The symbols move the units like this.
z598: bu>z561, se>z195, sa>z842
z595: bu>z307, se>z672, sa>z893
z959: bu>z897, se>z595, sa>z307
z293: bu>z219, se>z312, sa>z816
z895: bu>z593, se>z418, sa>z718
z889: bu>z438, se>z842, sa>z855
z799: bu>z889, se>z438, sa>z473
z893: bu>z763, se>z591, sa>z307
z841: bu>z959, se>z959, sa>z35
z672: bu>z763, se>z591, sa>z428
z871: bu>z816, se>z106, sa>z455
z418: bu>z718, se>z392, sa>z383
z452: bu>z2, se>z893, sa>z934
z379: bu>z158, se>z247, sa>z895
z195: bu>z244, se>z131, sa>z9
z842: bu>z919, se>z216, sa>z28
z823: bu>z40, se>z452, sa>z35
z158: bu>z247, se>z895, sa>z593
z593: bu>z841, se>z718, sa>z392
z763: bu>z591, se>z278, sa>z133
z219: bu>z312, se>z60, sa>z828
z428: bu>z55, se>z312, sa>z21
z843: bu>z348, se>z452, sa>z307
z924: bu>z201, se>z428, sa>z55
z855: bu>z180, se>z373, sa>z842
z369: bu>z677, se>z823, sa>z133
z473: bu>z244, se>z339, sa>z373
z828: bu>z924, se>z598, sa>z60
z919: bu>z97, se>z28, sa>z166
z249: bu>z28, se>z195, sa>z637
z339: bu>z373, se>z842, sa>z919
z180: bu>z131, se>z9, sa>z637
z599: bu>z337, se>z259, sa>z889
z80: bu>z130, se>z293, sa>z130
z312: bu>z816, se>z828, sa>z216
z302: bu>z570, se>z677, sa>z158
z287: bu>z934, se>z109, sa>z369
z133: bu>z302, se>z379, sa>z843
z934: bu>z109, se>z369, sa>z677
z444: bu>z948, se>z552, sa>z287
z709: bu>z873, se>z599, sa>z444
z637: bu>z923, se>z60, sa>z799
z307: bu>z672, se>z312, sa>z959
z109: bu>z369, se>z677, sa>z823
z106: bu>z841, se>z130, sa>z80
z2: bu>z287, se>z934, sa>z109
z216: bu>z598, se>z561, sa>z195
z948: bu>z552, se>z621, sa>z709
z100: bu>z106, se>z455, sa>z468
z21: bu>z871, se>z100, sa>z106
z130: bu>z293, se>z216, sa>z312
z259: bu>z452, se>z2, sa>z287
z621: bu>z709, se>z873, sa>z599
z677: bu>z823, se>z40, sa>z462
z60: bu>z799, se>z889, sa>z637
z97: bu>z28, se>z166, sa>z244
z201: bu>z428, se>z55, sa>z712
z816: bu>z130, se>z919, sa>z598
z35: bu>z383, se>z893, sa>z763
z873: bu>z948, se>z337, sa>z259
z55: bu>z712, se>z21, sa>z871
z337: bu>z259, se>z452, sa>z709
z712: bu>z21, se>z871, sa>z100
z392: bu>z841, se>z80, sa>z897
z131: bu>z9, se>z637, sa>z923
z348: bu>z379, se>z158, sa>z934
z897: bu>z595, se>z307, sa>z672
z9: bu>z455, se>z923, sa>z438
z718: bu>z392, se>z455, sa>z959
z923: bu>z60, se>z799, sa>z889
z166: bu>z244, se>z709, sa>z444
z570: bu>z843, se>z348, sa>z379
z468: bu>z55, se>z428, sa>z718
z552: bu>z621, se>z131, sa>z873
z244: bu>z249, se>z444, sa>z259
z247: bu>z895, se>z593, sa>z418
z28: bu>z166, se>z244, sa>z249
z438: bu>z473, se>z561, sa>z339
z40: bu>z249, se>z35, sa>z383
z278: bu>z709, se>z302, sa>z302
z373: bu>z842, se>z919, sa>z97
z383: bu>z893, se>z763, sa>z591
z462: bu>z35, se>z383, sa>z893
z591: bu>z278, se>z133, sa>z302
z455: bu>z468, se>z100, sa>z130
z561: bu>z924, se>z180, sa>z131

In the rows, zero is written as 25.

The rows follow the links: the fewer symbols apart two units are, the more alike their rows tend to be.

Rows of some units; one shown again gets a slightly different row:
z28 [ 25  23  23  38  34  25  19  35  25  25  38  25  19  33  24  31  19  33  22  27  21  22  14  26  16  30  31  22   9  27  14  27  17  28  26  33  30  24  23  20  32  32  31  27  28  37  26  19  43  18  15  22  16]
z2 [ 19  29  18  12  19  24  27  26  44  29  32  34  31  28  25  24  30  26  18  17  27  10  19  17  14  27  19  32  27  30  18  22  16  19  35  25  21  16  17  26  31  28  24  14  19  15  32  23  18  30  35  26  32]
z40 [ 25  33  26  24  31  18  28  38  24  25  22  17  26  41  23  14  23  18  22   3  27  19  25  19  19  23  31  29  21  25  18  26  38  35  20  31  22  26  17  18  28  30  22  27  19  19  38  20  29  34  32  10  18]
z462 [ 26  34  28  25  31  18  28  35  17  25  18  17  25  38  23  14  27  16  24   5  26  27  28  22  21  23  30  27  28  24  20  27  39  35  18  32  27  28  19  19  23  27  21  26  17  17  35  21  29  35  34  14  17]
z379 [ 33  18  29  31  15  24  29  20  29  28  12  29  30  22  21  19  33  25  40  33  17  17  13  18  35  22  10  29  24  27  25  30  37  18  39  26  17  28  26  20  35  20  12  23  21  29  20  29  28  20  20  27  22]
z948 [ 30  27  23  21  24  25  26  21  31  26  32  34  33  14  24  27  30  11  12  24  21  33  32  15  13  24  21  13  24  14  23  18  13  29  28  37  37  21  21  37  20  22  34  19  17  33  26  27  26  34  16  21  26]
z897 [ 25  28  26  30  23  19  24  18  13  19  19  23  18  17  34  35  35  30  29  24  28  31  23  34  22  32  28  25  42  30  27  27  26  26  23  23  40  19  31  16  11  17  24  27  23  13  29  18  29  29  37  43  21]
z593 [ 35  18  35  38  23  20  30  19  30  26  13  27  23  20  30  33  27  22  31  30  20  15  18  21  34  28  14  28  29  32  32  23  46  31  31  21  19  25  28  18  28  17  16  38  24  30  31  19  21  32  19  32  20]
z180 [ 26  12  21  19  29  21  15  21  24  19  26  25  31  27  27  20  23  31  27  30  38  26  39  38  26  16  34  18  15  33  40  29  27  28  20  23  17  20  30  35  37  26  26  36  30  29  19  22  34  23  25  12  30]
z302 [ 31  28  26  25  16  24  29  28  18  27  12  25  32  29  16   7  34  17  41  23  17  29  19  17  29  18  18  27  25  20  18  36  33  20  32  33  23  34  21  19  29  24  16  15  15  23  20  33  33  21  25  18  18]
z871 [ 16  26  30  25  29  39  33  29  22  35  27  17  15  22  27  26  14  23  15  26  21  29  31  22  42  34  27  29  29  23  24  22  22  21  14  20  17  32  29  29  17  25  24  24  32  25  19  35   2  19  19  29  28]
z672 [ 25  31  24  28  24  23  26  25   4  20  18  20  21  19  29  25  36  26  32  20  25  38  25  31  25  29  30  25  40  27  22  31  24  24  19  28  39  25  30  17  10  17  23  22  20  12  24  24  31  24  38  38  20]
z369 [ 19  30  20  13  20  22  28  30  39  28  27  30  31  36  22  19  30  25  24  11  26  10  18  15  18  24  19  34  25  30  15  25  24  21  33  24  17  19  15  22  33  29  18  14  17  13  35  24  19  29  37  22  28]
z637 [ 28  12  21  18  27  19  13  21  24  18  25  25  34  28  25  20  26  31  27  28  38  27  39  37  25  15  33  19  15  30  39  27  28  28  20  22  17  19  29  35  36  25  26  36  29  27  19  21  35  25  27  12  30]
z383 [ 29  33  30  28  30  17  29  34  13  23  15  16  25  37  23  13  28  13  28   7  24  29  27  22  23  22  30  25  28  24  21  29  42  35  18  34  29  31  22  17  21  24  22  27  16  20  33  22  31  33  30  15  14]
z60 [ 25  16  20  15  24  21  14  18  25  16  24  25  32  25  23  20  23  32  30  32  39  27  37  41  26  12  32  22  18  26  42  25  27  26  21  15  18  21  28  33  34  27  25  34  32  25  19  22  33  24  28  16  32]
z595 [ 26  29  24  29  25  19  23  20  10  20  19  22  19  17  32  31  36  28  29  21  28  34  24  34  21  30  30  25  41  30  25  29  26  27  21  25  40  20  30  17  11  18  25  26  22  12  28  19  31  29  38  41  21]
z889 [ 26  12  18  20  27  21  14  22  24  19  29  28  31  24  27  23  26  34  27  32  36  26  35  37  20  18  35  19  14  34  36  29  21  24  24  24  21  15  28  34  38  25  30  33  28  29  18  18  39  23  25  14  28]
z591 [ 30  33  26  25  21  22  28  31   6  24  12  19  27  30  19   9  34  16  36  16  21  38  26  23  25  20  27  23  30  20  18  35  33  27  22  35  31  32  24  18  20  22  20  19  15  19  24  27  35  24  31  19  15]
z712 [ 17  23  29  26  31  40  32  30  18  37  27  19  16  21  28  23  19  24  16  25  22  29  33  20  43  34  27  27  30  29  23  26  19  19  15  27  17  29  31  30  20  22  23  23  31  23  16  36   3  17  21  27  29]
z843 [ 28  24  21  22  10  23  27  20  23  25  16  30  31  21  20  17  38  28  42  31  21  25  12  21  25  21  15  30  31  28  19  35  23  12  39  26  25  24  25  18  27  22  16  12  17  15  19  29  31  19  33  35  24]
z339 [ 24  16  22  36  33  24  14  30  20  22  36  25  21  31  26  31  21  41  28  32  25  21  17  32  19  29  33  24  11  34  21  31  15  23  26  31  27  20  26  22  36  28  28  29  32  35  20  18  43  13  21  24  21]
z473 [ 24  13  21  32  32  22  13  30  22  22  35  26  23  30  28  28  24  41  27  31  28  22  22  35  19  27  34  22   9  36  25  31  16  24  27  31  24  17  27  25  39  27  29  32  30  34  20  16  44  16  22  22  22]
z816 [ 21  35  27  23  22  29  23  21  28  16  27  18  16  28  18  35   7  29  27  35  25  27  18  34  28  19  24  31  22   9  23  13  23  26  21   7  27  35  24  22  15  36  30  24  37  28  27  28  21  21  20  31  29]

Each walk starts at a row. The symbols on each line, taken left to right, move it on to the next unit.
Answer with the unit's row; about right is enough.
new walk
[ 20  35  25  18  19  28  22  17  25  13  24  19  20  25  19  33  13  29  29  36  28  30  20  38  26  18  24  29  28   9  27  15  24  23  20   4  29  33  25  21  12  34  28  22  36  23  25  28  20  22  26  33  30]
bu bu sa se
[ 20  29  22  15  19  27  19  16  24  13  24  19  25  23  19  25  15  32  31  38  33  32  27  41  29  12  28  28  23  13  32  20  22  21  20   5  23  31  26  27  20  33  27  24  36  23  19  30  23  19  26  26  34]
se se bu se
[ 26  27  21  24  27  25  25  25  33  27  37  34  30  18  24  29  28  16  12  23  19  26  26  12   9  28  24  15  20  18  19  20  10  27  29  37  36  20  18  33  23  25  36  17  17  33  27  25  28  31  15  20  27]
new walk
[ 20  31  32  27  29  33  32  25  25  27  24  16  13  23  27  33  10  22  16  27  22  25  27  25  36  31  24  30  33  18  28  15  30  28  14  13  21  34  28  24  12  27  26  30  35  26  28  31   2  25  20  31  27]
bu sa se
[ 27  34  27  26  26  18  26  30   8  20  16  17  24  30  25  16  33  19  31   8  26  34  27  25  19  26  31  24  34  24  21  32  33  31  19  33  35  26  23  16  16  22  21  24  17  13  32  23  33  32  38  23  17]
se se sa se
[ 20  31  17  13  18  22  27  26  39  28  30  34  32  27  24  21  34  22  20  15  26  16  19  14  12  26  19  29  30  29  16  24  17  19  35  27  26  17  15  25  27  27  23  11  15  12  32  24  21  30  37  26  30]
new walk
[ 20  28  18  13  18  23  28  27  42  28  28  32  31  32  23  21  30  27  22  16  25   9  17  16  18  25  18  35  25  30  16  24  21  17  35  23  18  18  17  23  33  28  20  14  18  14  32  24  18  27  36  26  32]
bu se
[ 20  33  23  17  24  19  29  34  34  28  23  24  31  38  22  13  27  22  24   7  26  12  21  16  17  22  23  33  25  29  16  26  31  25  29  28  17  22  15  21  32  29  19  18  17  14  36  23  22  31  36  16  25]
bu sa sa sa
[ 30  28  25  23  15  23  28  27  18  27  12  25  32  30  17   9  36  20  42  23  19  27  18  19  27  19  17  30  28  23  17  37  30  20  33  32  23  30  22  17  28  23  14  14  14  19  21  31  33  20  31  22  19]
new walk
[ 31  19  36  37  27  23  33  20  26  29  15  23  18  18  34  35  25  22  24  25  22  17  24  24  35  34  18  27  34  33  34  22  44  32  25  20  20  25  31  20  23  17  18  38  26  27  31  19  13  32  21  35  21]
se se se se
[ 19  25  32  27  32  37  33  28  21  37  26  18  14  21  30  27  15  21  13  23  22  26  33  20  42  34  27  28  30  28  27  22  25  22  14  24  15  29  31  28  20  21  23  27  32  25  20  33   2  21  19  28  28]
bu bu bu sa
[ 25  30  24  27  21  20  23  20  12  19  19  23  19  18  30  31  36  29  31  23  27  34  22  34  22  29  27  27  41  29  25  26  24  24  23  21  40  22  30  16  11  19  24  24  22  11  25  20  31  26  38  44  23]
new walk
[ 22  25  24  37  32  27  18  32  23  25  38  25  17  32  24  34  18  37  24  31  21  21  12  29  16  30  31  25  11  26  15  28  15  26  25  30  30  25  23  18  29  31  31  26  31  37  23  18  42  15  16  26  17]
se sa se
[ 26  20  22  23  33  22  12  27  27  16  34  23  26  33  21  27  13  33  25  31  34  24  29  38  20  17  35  21   7  22  32  22  24  30  20  22  22  25  24  30  34  32  31  34  35  36  24  19  38  23  17  12  27]
bu bu bu sa
[ 26  22  24  32  37  22  17  35  24  23  35  25  22  38  23  26  18  30  21  21  26  20  23  27  14  26  34  23   7  27  20  28  24  34  23  33  25  23  20  23  35  32  30  33  29  35  30  16  42  23  20  13  18]
new walk
[ 24  18  22  37  32  24  15  32  21  25  35  27  19  32  26  31  22  40  27  32  25  21  14  31  18  29  33  25  12  32  17  31  15  23  27  31  28  22  26  20  35  29  30  29  32  36  21  17  44  14  19  27  19]
se bu se
[ 25  25  24  36  32  26  22  32  26  26  39  28  23  27  25  33  22  27  17  27  17  24  16  19  12  32  29  19  12  23  12  25  12  27  27  38  36  23  21  24  27  29  35  22  25  39  27  21  39  21  14  22  19]
bu
[ 25  24  23  33  34  24  19  33  28  26  40  31  23  30  24  32  22  31  17  27  21  22  19  23  11  30  31  20   9  27  15  26  12  28  28  36  32  21  21  24  32  30  35  25  26  39  27  17  39  21  16  20  19]
new walk
[ 26  12  22  21  31  24  16  24  24  21  27  23  30  26  28  20  21  29  24  28  37  25  41  36  28  19  34  20  16  34  41  27  29  27  18  23  16  20  31  36  39  24  26  39  32  29  20  21  30  25  24  12  31]
sa se bu se
[ 15  24  28  23  27  39  31  28  14  34  25  18  17  18  27  23  21  26  21  27  24  34  33  25  41  33  28  27  34  28  23  28  17  17  15  24  21  31  31  29  16  21  23  21  32  20  15  37   7  14  26  32  29]
bu sa bu bu
[ 22  35  30  22  21  27  26  19  29  16  25  17  18  26  20  35  10  24  24  31  25  25  20  32  28  21  23  30  27   9  27  11  29  27  20   4  25  36  22  22  13  34  28  27  36  27  31  28  15  26  21  31  30]
new walk
[ 26  11  19  20  27  21  12  22  23  19  28  26  30  26  28  21  26  34  29  29  38  25  37  39  24  17  34  19  15  34  39  30  26  24  22  24  17  17  29  33  39  23  25  36  29  27  17  18  37  23  27  15  29]
sa bu sa
[ 22  27  16  15  21  23  26  23  42  29  36  36  33  20  25  27  31  20  11  19  23  20  24  14  10  26  20  23  25  24  18  19  10  22  34  30  31  16  18  33  26  25  32  13  15  22  29  24  21  31  26  25  32]
se bu
[ 20  28  18  13  20  23  27  26  45  28  33  34  32  29  24  25  29  24  16  15  25  12  20  14  15  27  19  31  24  30  17  21  15  20  35  24  22  15  16  27  31  28  24  14  18  17  32  24  17  30  33  24  32]
new walk
[ 17  25  29  27  30  38  34  30  20  36  28  17  16  21  29  24  16  24  16  25  21  30  32  20  42  34  27  29  30  28  25  23  20  18  13  24  17  30  30  28  18  22  24  24  31  22  17  35   3  18  21  28  28]
bu bu bu bu
[ 22  36  27  20  21  27  24  18  30  15  25  20  20  27  18  33  10  25  27  35  26  26  19  34  25  16  23  30  26   7  27  12  28  27  22   4  27  35  23  22  13  35  29  25  36  26  29  27  20  26  22  31  29]
bu
[ 23  32  23  14  18  25  20  15  29  11  24  20  26  25  18  28  13  28  33  37  32  29  24  39  24  13  25  28  24  10  31  16  26  24  23   3  25  32  24  25  18  33  28  25  36  23  24  28  24  24  26  26  34]
